Here is a tiny trained network, its code and every weight. The questions are about switching its units off for an input and a class, where a switched-off unit gives its printed mean instead of its output.

import numpy as np


def w(rows, s, z=0):
    codes = np.array(rows[::2]) - 128.0
    scale = np.full(codes.shape[1], s)
    scale[-1] = z or s
    return codes * scale


def norm(h):
    return h / np.sqrt((h * h).mean(-1, keepdims=True) + 1e-5)


def f(y):
    return np.maximum(y, 0)


def log_softmax(a):
    a = a - a.max(-1, keepdims=True)
    return a - np.log(np.exp(a).sum(-1, keepdims=True))


def net(x, mask):
    res = np.array(x, float).reshape(1, 7) / 4 @ E
    u = 0
    for l in range(2):
        y = f(norm(res) @ A[l][:, :-1].T + A[l][:, -1])
        res = res + np.where(mask[u : u + 13], y, B[l][:, -1]) @ B[l][:, :-1]
        u += 13
    return log_softmax(norm(res)[-1] @ U[:, :-1].T + U[:, -1])


A, B = {}, {}
E = w([
[175,66,207,130,117,139],'x0',
[59,134,183,134,254,171],'x1',
[126,126,129,132,127,130],'x2',
[151,161,139,103,137,135],'x3',
[123,118,123,129,127,124],'x4',
[133,134,130,124,133,130],'x5',
[184,127,146,196,162,47],'x6',
],0.0089)
A[0] = w([
[183,79,105,124,73,151,83],'0.n1',
[112,76,98,96,84,184,63],'0.n2',
[205,32,157,107,81,201,34],'0.n3',
[96,162,7,88,131,131,249],'0.n4',
[82,95,105,113,120,254,108],'0.n5',
[106,80,207,81,150,102,79],'0.n6',
[114,91,125,164,206,125,160],'0.n7',
[109,146,150,146,181,157,169],'0.n8',
[87,134,142,61,86,162,221],'0.n9',
[98,154,59,136,160,137,78],'0.n10',
[118,138,118,139,55,205,142],'0.n11',
[162,141,132,154,68,61,217],'0.n12',
[161,49,183,99,142,200,9],'0.n13',
],0.011,0.0017)
B[0] = w([
[103,165,2,132,121,218,203],'0.n1',
[139,114,207,51,150,127,199],'0.n2',
[68,235,163,215,80,94,221],'0.n3',
[69,165,198,175,93,158,254],'0.n4',
[192,159,182,39,154,125,248],'0.n5',
[63,240,37,245,85,182,193],'0.n6',
[185,71,71,126,116,212,204],'0.n7',
[126,105,41,74,91,101,203],'0.n8',
[168,44,170,78,193,116,226],'0.n9',
[113,243,202,174,69,123,188],'0.n10',
[140,76,163,66,167,166,205],'0.n11',
[170,139,88,89,173,178,237],'0.n12',
[80,199,165,102,140,93,209],'0.n13',
],0.0071)
A[1] = w([
[129,91,163,97,128,49,91],'1.n1',
[183,112,140,115,10,111,68],'1.n2',
[142,125,149,93,216,165,166],'1.n3',
[132,149,216,159,75,138,162],'1.n4',
[174,113,128,112,174,104,227],'1.n5',
[240,174,69,131,115,180,164],'1.n6',
[193,124,178,164,115,156,104],'1.n7',
[90,131,138,141,201,163,4],'1.n8',
[89,118,153,150,212,140,63],'1.n9',
[185,121,119,220,179,72,166],'1.n10',
[118,166,114,102,135,219,254],'1.n11',
[136,103,123,149,140,79,173],'1.n12',
[109,154,78,139,132,135,241],'1.n13',
],0.012,0.0027)
B[1] = w([
[221,76,64,159,132,66,130],'1.n1',
[111,147,19,136,147,144,154],'1.n2',
[151,55,87,189,66,96,191],'1.n3',
[27,166,106,197,193,9,178],'1.n4',
[138,55,189,118,216,70,149],'1.n5',
[98,67,149,124,138,138,221],'1.n6',
[112,168,141,150,131,150,146],'1.n7',
[136,177,53,102,1,111,158],'1.n8',
[164,146,31,102,71,132,154],'1.n9',
[73,153,200,3,83,169,169],'1.n10',
[210,73,114,217,159,76,253],'1.n11',
[131,80,210,111,106,137,134],'1.n12',
[142,121,216,139,221,144,180],'1.n13',
],0.0079,0.013)
U = w([
[197,106,33,172,121,194,124],'0',
[75,246,158,201,115,164,58],'1',
[144,102,226,36,134,182,65],'2',
[150,100,175,202,163,150,254],'3',
],0.012,0.0041)

Each question gives the input, the list of numbers given to net, and the class t.
The units are the neurons (one row each of A and B). Each row of codes is followed by its name. A weight is (code - 128) times the scale printed after its matrix; where a second scale follows, it is the last column's (A, B and U).
mask holds one flag per neuron, layer by layer. A switched-off neuron (its flag False) gives its mean, the last column of its row in B, instead of its output. The means were averaged over made-up inputs and are rounded, as every weight is.
A unit's drop is (log p(t) with every unit on - log p(t) with that unit switched off) / (log p(t) with every unit on - log p(t) with every unit switched off).
The circuit of an input: a set's keep is (log p(t) with only the set's units on - log p(t) with every unit switched off) / (log p(t) with every unit on - log p(t) with every unit switched off). Starting from the 12 units with the biggest drops (on a tie, the unit counted first), units are removed one at a time, each time the one whose removal leaves the highest keep (on an exact tie, the one counted first), for as long as the keep stays at least 0.8.
units of the circuit, in order: the units of the circuit, biggest drop first
most important unit: the unit with the biggest drop
top k neurons: the k neurons with the biggest drops, biggest first
k most important neurons of layer l: the k neurons of layer l with the biggest drops, biggest first
drop of u: that unit's drop, to one decimal
input [-1,-4,-1,-5,3,2,8], class 2: most important unit -> 1.n10
input [8,6,-3,-5,4,6,2], class 1: top 2 neurons -> (0.n6 0.n12)
input [-5,-4,4,5,6,2,-6], class 2: top 2 neurons -> (0.n9 0.n11)
input [-8,8,-3,5,5,-5,5], class 0: top 3 neurons -> (0.n7 0.n3 1.n9)
input [2,-6,1,-4,-2,5,8], class 2: units of the circuit, in order -> (1.n10 1.n11)
input [6,-6,-4,-4,0,0,5], class 0: top 3 neurons -> (0.n1 1.n2 0.n12)
input [-1,-5,2,0,-7,-8,-6], class 3: units of the circuit, in order -> (1.n11 0.n4)
input [4,4,-6,-7,-4,0,1], class 0: 3 most important neurons of layer 0 -> (0.n7 0.n4 0.n10)
input [-7,8,4,5,3,-8,3], class 0: top 2 neurons -> (0.n7 0.n3)
input [6,2,4,-5,-2,2,7], class 2: top 2 neurons -> (1.n10 0.n4)
input [-2,-1,6,0,-5,-1,-2], class 3: 4 most important neurons of layer 0 -> (0.n9 0.n3 0.n11 0.n6)
input [8,6,0,4,-5,-1,-3], class 1: top 3 neurons -> (0.n13 0.n6 0.n3)
input [-7,4,-5,-4,-3,-6,-8], class 2: top 2 neurons -> (0.n5 0.n6)
input [7,1,-1,-8,-8,-7,8], class 2: units of the circuit, in order -> (1.n10)
input [6,-7,-4,-5,6,-7,7], class 0: top 3 neurons -> (1.n2 0.n1 0.n4)
input [-8,-6,6,8,3,-2,-5], class 1: top 2 neurons -> (0.n4 0.n10)
input [7,4,5,1,2,-4,-7], class 1: top 4 neurons -> (0.n3 0.n6 0.n13 1.n4)
input [4,6,-4,-8,0,-2,7], class 2: 3 most important neurons of layer 0 -> (0.n1 0.n4 0.n12)
input [-5,6,-1,-6,6,7,-1], class 0: top 2 neurons -> (0.n3 0.n7)
input [-7,-3,-5,7,3,6,8], class 2: 3 most important neurons of layer 0 -> (0.n3 0.n6 0.n12)
input [-2,-5,2,-7,-4,0,-8], class 2: top neuron -> (0.n2)
input [7,8,-7,-7,-1,-2,0], class 0: top 2 neurons -> (0.n7 0.n4)
input [-5,-3,-2,-6,-6,6,-2], class 3: 3 most important neurons of layer 0 -> (0.n3 0.n11 0.n13)
input [8,-5,-2,-5,7,-2,-5], class 1: drop of 0.n13 -> 0.1
input [6,0,6,-6,0,-4,-2], class 1: drop of 0.n3 -> 0.2
input [-6,2,-3,-3,6,6,8], class 2: drop of 1.n10 -> 0.5
